Below is a small trained network, with its code and all its weights. Each question gives an input and a class and asks what happens when units are switched off, that is, made to give their printed mean instead of their output.

import numpy as np


def w(rows, s, z=0):
    codes = np.array(rows[::2]) - 128.0
    scale = np.full(codes.shape[1], s)
    scale[-1] = z or s
    return codes * scale


def f(y):
    return np.maximum(y, 0)


def log_softmax(a):
    a = a - a.max(-1, keepdims=True)
    return a - np.log(np.exp(a).sum(-1, keepdims=True))


def net(x, mask):
    res = np.array(x, float).reshape(1, 8) / 4 @ E
    y = f(res @ A[0][:, :-1].T + A[0][:, -1])
    res = res + np.where(mask, y, B[0][:, -1]) @ B[0][:, :-1]
    return log_softmax(res[-1] @ U[:, :-1].T + U[:, -1])


A, B = {}, {}
E = w([
[193,54,178,162,138,94],'x0',
[127,145,225,109,171,218],'x1',
[153,118,130,2,180,78],'x2',
[226,172,72,138,152,168],'x3',
[128,127,129,128,129,128],'x4',
[122,22,77,92,99,200],'x5',
[127,128,129,127,128,128],'x6',
[94,102,93,167,235,126],'x7',
],0.0086)
A[0] = w([
[132,190,158,210,122,107,115],'n0',
[144,143,138,43,164,86,55],'n1',
[136,118,65,139,101,63,14],'n2',
[128,196,160,144,145,77,143],'n3',
[132,174,155,148,169,92,72],'n4',
[97,123,103,217,166,139,122],'n5',
[210,168,77,133,147,165,69],'n6',
[139,172,157,141,143,96,54],'n7',
[132,204,182,122,170,62,96],'n8',
[137,120,121,47,160,89,25],'n9',
[225,174,50,148,135,135,89],'n10',
[129,63,99,81,130,168,53],'n11',
[127,158,147,92,153,137,74],'n12',
[132,193,162,171,140,97,73],'n13',
[44,107,150,125,96,62,81],'n14',
[99,110,95,203,215,156,121],'n15',
[212,176,92,125,144,168,67],'n16',
[111,65,97,159,85,207,95],'n17',
[105,117,111,141,224,136,84],'n18',
[44,102,178,146,110,114,63],'n19',
[39,107,159,111,106,73,72],'n20',
[140,130,196,115,164,203,54],'n21',
[163,77,160,217,109,121,103],'n22',
[142,130,49,135,64,48,65],'n23',
[58,186,76,140,106,186,121],'n24',
[130,63,98,77,126,173,45],'n25',
[207,154,158,77,44,158,94],'n26',
[125,63,102,124,103,198,34],'n27',
[148,120,124,2,166,75,23],'n28',
[173,81,157,45,179,75,84],'n29',
[132,129,190,107,146,213,47],'n30',
[53,218,80,105,122,158,96],'n31',
[100,165,151,106,142,184,154],'n32',
[112,94,86,154,231,141,68],'n33',
[184,52,201,159,156,90,121],'n34',
[134,189,154,164,142,72,63],'n35',
[99,129,125,232,97,164,12],'n36',
[146,143,160,178,19,162,106],'n37',
[138,135,148,108,65,126,220],'n38',
[206,174,69,154,139,159,70],'n39',
[144,157,229,113,151,205,54],'n40',
[43,182,77,51,139,149,124],'n41',
],0.0096,0.011)
B[0] = w([
[148,128,87,103,103,173,203],'n0',
[127,199,109,158,93,189,166],'n1',
[69,112,54,214,144,82,143],'n2',
[134,75,109,91,110,138,208],'n3',
[122,112,113,103,91,131,156],'n4',
[108,189,133,87,146,119,201],'n5',
[93,87,190,149,126,165,172],'n6',
[131,130,101,122,84,140,140],'n7',
[135,81,83,88,79,150,198],'n8',
[118,193,138,149,115,154,150],'n9',
[98,79,179,148,151,160,195],'n10',
[137,119,99,104,66,141,157],'n11',
[115,150,120,164,107,118,142],'n12',
[142,101,83,101,74,155,167],'n13',
[102,88,172,147,158,183,177],'n14',
[101,149,157,69,127,74,215],'n15',
[90,95,181,144,126,165,170],'n16',
[157,132,87,94,74,159,202],'n17',
[99,152,170,79,77,67,173],'n18',
[122,103,161,152,121,187,167],'n19',
[102,84,182,145,145,179,174],'n20',
[82,108,62,182,136,87,168],'n21',
[183,166,133,159,139,123,194],'n22',
[68,116,79,184,162,71,186],'n23',
[204,135,147,147,143,96,207],'n24',
[134,113,88,99,54,146,157],'n25',
[87,137,174,77,119,59,195],'n26',
[137,114,99,114,49,147,158],'n27',
[113,223,135,170,103,174,179],'n28',
[152,200,123,159,133,162,196],'n29',
[90,113,90,164,125,106,163],'n30',
[198,107,157,161,109,94,193],'n31',
[149,98,96,153,155,99,207],'n32',
[94,130,167,91,94,78,175],'n33',
[205,116,145,162,124,99,210],'n34',
[126,98,86,98,69,154,162],'n35',
[117,250,132,153,116,180,164],'n36',
[103,200,143,85,146,101,207],'n37',
[121,128,135,80,188,99,254],'n38',
[102,96,177,143,140,165,175],'n39',
[63,104,60,210,160,70,187],'n40',
[200,113,154,163,127,101,215],'n41',
],0.011,0.0082)
U = w([
[120,242,122,144,110,181,119],'0',
[143,75,65,65,57,161,71],'1',
[70,100,55,188,169,67,92],'2',
[89,65,224,134,152,197,86],'3',
[146,131,128,85,162,116,250],'4',
[95,163,178,42,120,50,71],'5',
[247,117,160,165,127,87,80],'6',
[148,126,111,84,183,132,251],'7',
],0.012,0.017)

Each question gives the input, the list of numbers given to net, and the class t.
The units are the neurons (one row each of A and B). Each row of codes is followed by its name. A weight is (code - 128) times the scale printed after its matrix; where a second scale follows, it is the last column's (A, B and U).
mask holds one flag per neuron, in row order. A switched-off neuron (its flag False) gives its mean, the last column of its row in B, instead of its output. The means were averaged over made-up inputs and are rounded, as every weight is.
A unit's drop is (log p(t) with every unit on - log p(t) with that unit switched off) / (log p(t) with every unit on - log p(t) with every unit switched off).
The circuit of an input: a set's keep is (log p(t) with only the set's units on - log p(t) with every unit switched off) / (log p(t) with every unit on - log p(t) with every unit switched off). Starting from the 12 units with the biggest drops (on a tie, the unit counted first), units are removed one at a time, each time the one whose removal leaves the highest keep (on an exact tie, the one counted first), for as long as the keep stays at least 0.8.
units of the circuit, in order: the units of the circuit, biggest drop first
most important unit: the unit with the biggest drop
k most important neurons: the k neurons with the biggest drops, biggest first
input [5,-4,7,6,3,-7,7,3], class 0: 4 most important neurons	[n29; n28; n1; n9]
input [-2,-7,-6,-1,2,-5,-6,-8], class 5: units of the circuit, in order	[n37]
input [7,-4,5,-7,-4,1,-6,4], class 3: units of the circuit, in order	[n14; n20]
input [7,-5,-5,5,-1,6,5,8], class 5: units of the circuit, in order	[n15; n33]
input [-2,-7,-6,1,-4,2,-5,-8], class 5: units of the circuit, in order	[n37; n26]
input [8,2,7,-5,-5,-8,-5,6], class 1: units of the circuit, in order	[n8; n3; n35]
input [-2,2,5,3,2,4,3,0], class 0: units of the circuit, in order	[n28; n29; n3]
input [-7,3,4,-8,-3,2,-7,-5], class 3: units of the circuit, in order	[n20; n14]
input [5,-4,-5,7,-3,-5,-6,3], class 3: units of the circuit, in order	[n10; n39]
input [5,1,-7,6,-1,-6,6,-5], class 0: 2 most important neurons	[n37; n36]
input [3,-7,1,-8,7,-1,-4,3], class 3: 4 most important neurons	[n14; n20; n40; n19]
input [-6,-2,2,-1,7,6,-2,-8], class 5: 2 most important neurons	[n26; n38]
input [2,8,7,-3,0,2,5,5], class 2: units of the circuit, in order	[n40; n21]
input [7,-3,5,5,6,6,0,4], class 6: most important unit	n34
input [2,4,3,5,-3,7,-1,-2], class 1: units of the circuit, in order	[n25; n11]
input [2,5,-7,-1,-7,-8,-3,8], class 1: units of the circuit, in order	[n0; n13; n8]
input [-3,-4,-3,-4,5,4,1,-8], class 5: 2 most important neurons	[n37; n26]
input [2,-7,5,-4,0,-6,5,-5], class 2: 2 most important neurons	[n23; n2]
input [6,0,-7,1,-1,0,7,-2], class 0: 2 most important neurons	[n36; n37]
input [-2,3,-7,5,-2,3,7,-8], class 5: most important unit	n26
input [4,1,4,-8,-7,-4,5,7], class 3: units of the circuit, in order	[n20; n14]
input [-2,-6,-6,0,-1,-2,5,6], class 0: 3 most important neurons	[n36; n5; n38]
input [8,-6,4,-7,-2,1,0,-5], class 6: 3 most important neurons	[n34; n29; n10]
input [-1,8,-2,-2,4,8,0,-6], class 1: 2 most important neurons	[n17; n27]
